Here is a tiny trained network, its code and every weight. The questions are about switching its units off for an input and a class, where a switched-off unit gives its printed mean instead of its output.

import numpy as np


def w(rows, s, z=0):
    codes = np.array(rows[::2]) - 128.0
    scale = np.full(codes.shape[1], s)
    scale[-1] = z or s
    return codes * scale


def norm(h):
    return h / np.sqrt((h * h).mean(-1, keepdims=True) + 1e-5)


def f(y):
    return y / 2 * (1 + np.tanh(0.7978845608 * (y + 0.044715 * y**3)))


def log_softmax(a):
    a = a - a.max(-1, keepdims=True)
    return a - np.log(np.exp(a).sum(-1, keepdims=True))


def net(x, mask):
    res = np.array(x, float).reshape(1, 8) / 4 @ E
    u = 0
    for l in range(3):
        y = f(norm(res) @ A[l][:, :-1].T + A[l][:, -1])
        res = res + np.where(mask[u : u + 11], y, B[l][:, -1]) @ B[l][:, :-1]
        u += 11
    return log_softmax(norm(res)[-1] @ U[:, :-1].T + U[:, -1])


A, B = {}, {}
E = w([
[129,128,128,128],'x0',
[131,129,128,126],'x1',
[130,130,128,130],'x2',
[128,128,128,127],'x3',
[127,128,128,128],'x4',
[111,146,216,103],'x5',
[156,17,180,132],'x6',
[1,80,90,34],'x7',
],0.0055)
A[0] = w([
[89,130,160,200,96],'L0N1',
[122,193,205,92,120],'L0N2',
[115,104,180,127,125],'L0N3',
[231,86,205,145,63],'L0N4',
[147,124,73,105,196],'L0N5',
[133,117,152,90,149],'L0N6',
[177,58,119,191,132],'L0N7',
[150,32,97,186,122],'L0N8',
[87,153,129,204,213],'L0N9',
[102,2,132,112,6],'L0N10',
[249,138,71,225,148],'L0N11',
],0.0095,0.0025)
B[0] = w([
[139,137,167,104,128],'L0N1',
[153,172,137,69,194],'L0N2',
[119,154,140,118,155],'L0N3',
[42,67,204,145,231],'L0N4',
[132,131,83,176,157],'L0N5',
[46,138,118,156,148],'L0N6',
[44,95,90,78,187],'L0N7',
[112,71,65,66,182],'L0N8',
[186,88,92,103,161],'L0N9',
[253,162,149,123,195],'L0N10',
[151,60,118,65,253],'L0N11',
],0.0069,0.0051)
A[1] = w([
[44,174,46,148,4],'L1N1',
[132,177,147,126,109],'L1N2',
[218,180,49,82,164],'L1N3',
[181,29,32,124,123],'L1N4',
[94,136,59,152,64],'L1N5',
[66,46,155,86,159],'L1N6',
[146,10,176,57,136],'L1N7',
[59,160,99,3,173],'L1N8',
[228,6,184,230,140],'L1N9',
[155,82,17,77,98],'L1N10',
[107,206,130,78,110],'L1N11',
],0.0076,0.0032)
B[1] = w([
[71,147,134,100,147],'L1N1',
[179,67,140,65,128],'L1N2',
[132,116,198,207,188],'L1N3',
[98,44,71,202,210],'L1N4',
[103,169,155,110,131],'L1N5',
[177,149,129,193,226],'L1N6',
[164,200,139,131,254],'L1N7',
[154,52,139,158,246],'L1N8',
[45,116,100,113,193],'L1N9',
[118,241,136,163,198],'L1N10',
[118,2,74,85,163],'L1N11',
],0.0075,0.0061)
A[2] = w([
[99,157,114,122,174],'L2N1',
[86,158,56,188,160],'L2N2',
[92,127,1,127,10],'L2N3',
[93,220,184,93,241],'L2N4',
[16,119,99,158,4],'L2N5',
[154,76,191,128,215],'L2N6',
[243,128,134,61,126],'L2N7',
[52,91,94,182,103],'L2N8',
[73,120,109,10,68],'L2N9',
[81,119,125,70,171],'L2N10',
[167,133,125,106,83],'L2N11',
],0.01,0.0021)
B[2] = w([
[129,99,133,62,125],'L2N1',
[108,156,152,158,204],'L2N2',
[133,153,254,95,195],'L2N3',
[144,85,43,143,160],'L2N4',
[88,171,127,94,176],'L2N5',
[120,180,121,96,255],'L2N6',
[168,191,97,90,181],'L2N7',
[164,177,83,115,218],'L2N8',
[166,84,84,184,172],'L2N9',
[149,105,76,143,162],'L2N10',
[171,159,159,98,122],'L2N11',
],0.0082,0.0053)
U = w([
[117,140,103,222,163],'0',
[105,32,65,94,253],'1',
[180,181,148,45,106],'2',
[85,88,236,100,34],'3',
[5,210,99,121,32],'4',
],0.017,0.0038)

Each question gives the input, the list of numbers given to net, and the class t.
The units are the neurons (one row each of A and B). Each row of codes is followed by its name. A weight is (code - 128) times the scale printed after its matrix; where a second scale follows, it is the last column's (A, B and U).
mask holds one flag per neuron, layer by layer. A switched-off neuron (its flag False) gives its mean, the last column of its row in B, instead of its output. The means were averaged over made-up inputs and are rounded, as every weight is.
A unit's drop is (log p(t) with every unit on - log p(t) with that unit switched off) / (log p(t) with every unit on - log p(t) with every unit switched off).
The circuit of an input: a set's keep is (log p(t) with only the set's units on - log p(t) with every unit switched off) / (log p(t) with every unit on - log p(t) with every unit switched off). Starting from the 12 units with the biggest drops (on a tie, the unit counted first), units are removed one at a time, each time the one whose removal leaves the highest keep (on an exact tie, the one counted first), for as long as the keep stays at least 0.8.
circuit, biggest first: the units of the circuit, biggest drop first
top k neurons: the k neurons with the biggest drops, biggest first
k most important neurons of layer l: the k neurons of layer l with the biggest drops, biggest first
drop when u is switched off: that unit's drop, to one decimal
input [-7,-2,6,6,7,1,3,6], class 2: circuit, biggest first -> L0N10, L1N7
input [-4,-7,-6,-6,-1,0,2,-1], class 1: circuit, biggest first -> L0N8
input [-6,6,3,-3,6,7,-6,1], class 1: circuit, biggest first -> L1N11, L2N9
input [6,-3,2,-5,-3,2,-1,-8], class 2: top 3 neurons -> L0N11, L1N10, L1N7
input [7,4,-4,-4,4,1,5,-4], class 3: top 2 neurons -> L0N4, L1N6
input [8,6,3,1,8,-3,-1,2], class 4: circuit, biggest first -> L0N11, L2N5
input [-5,-4,-1,4,3,-4,-2,1], class 4: top 3 neurons -> L0N10, L1N6, L2N5
input [4,-7,-2,5,0,3,-1,6], class 1: top 2 neurons -> L0N11, L0N4
input [4,7,6,-8,-5,1,8,3], class 2: 2 most important neurons of layer 1 -> L1N7, L1N3
input [7,1,-2,5,-5,0,6,-7], class 1: 3 most important neurons of layer 0 -> L0N11, L0N8, L0N7
input [0,4,-7,-3,5,3,6,1], class 2: top 2 neurons -> L0N10, L1N7
input [-6,-1,1,-2,-2,-4,0,2], class 4: 3 most important neurons of layer 0 -> L0N11, L0N5, L0N2
input [5,5,-4,-7,6,-3,-2,1], class 4: top 2 neurons -> L0N10, L1N6
input [-6,7,-1,-2,-3,-2,-1,7], class 4: top neuron -> L0N11
input [5,1,4,-8,-8,-5,1,3], class 0: top 2 neurons -> L0N10, L1N3
input [0,4,-1,7,-5,2,8,-8], class 3: top 2 neurons -> L0N4, L1N7
input [-5,-5,1,-2,-4,0,7,-4], class 1: top 2 neurons -> L0N8, L2N3
input [-7,-4,-4,0,6,-2,-1,1], class 4: 2 most important neurons of layer 0 -> L0N10, L0N11
input [1,1,3,5,7,-8,7,5], class 0: 2 most important neurons of layer 1 -> L1N10, L1N4
input [-6,5,7,1,1,-3,1,6], class 0: 2 most important neurons of layer 0 -> L0N10, L0N7
input [-7,-7,-2,-4,-7,0,3,5], class 0: most important neuron of layer 0 -> L0N2
input [-4,-5,-7,-5,7,-1,1,1], class 0: drop when L1N3 is switched off -> 0.1
input [-6,-7,3,-2,3,2,-6,-4], class 2: drop when L1N4 is switched off -> 0.1
input [6,7,4,5,-5,3,4,3], class 2: drop when L2N7 is switched off -> 0.0
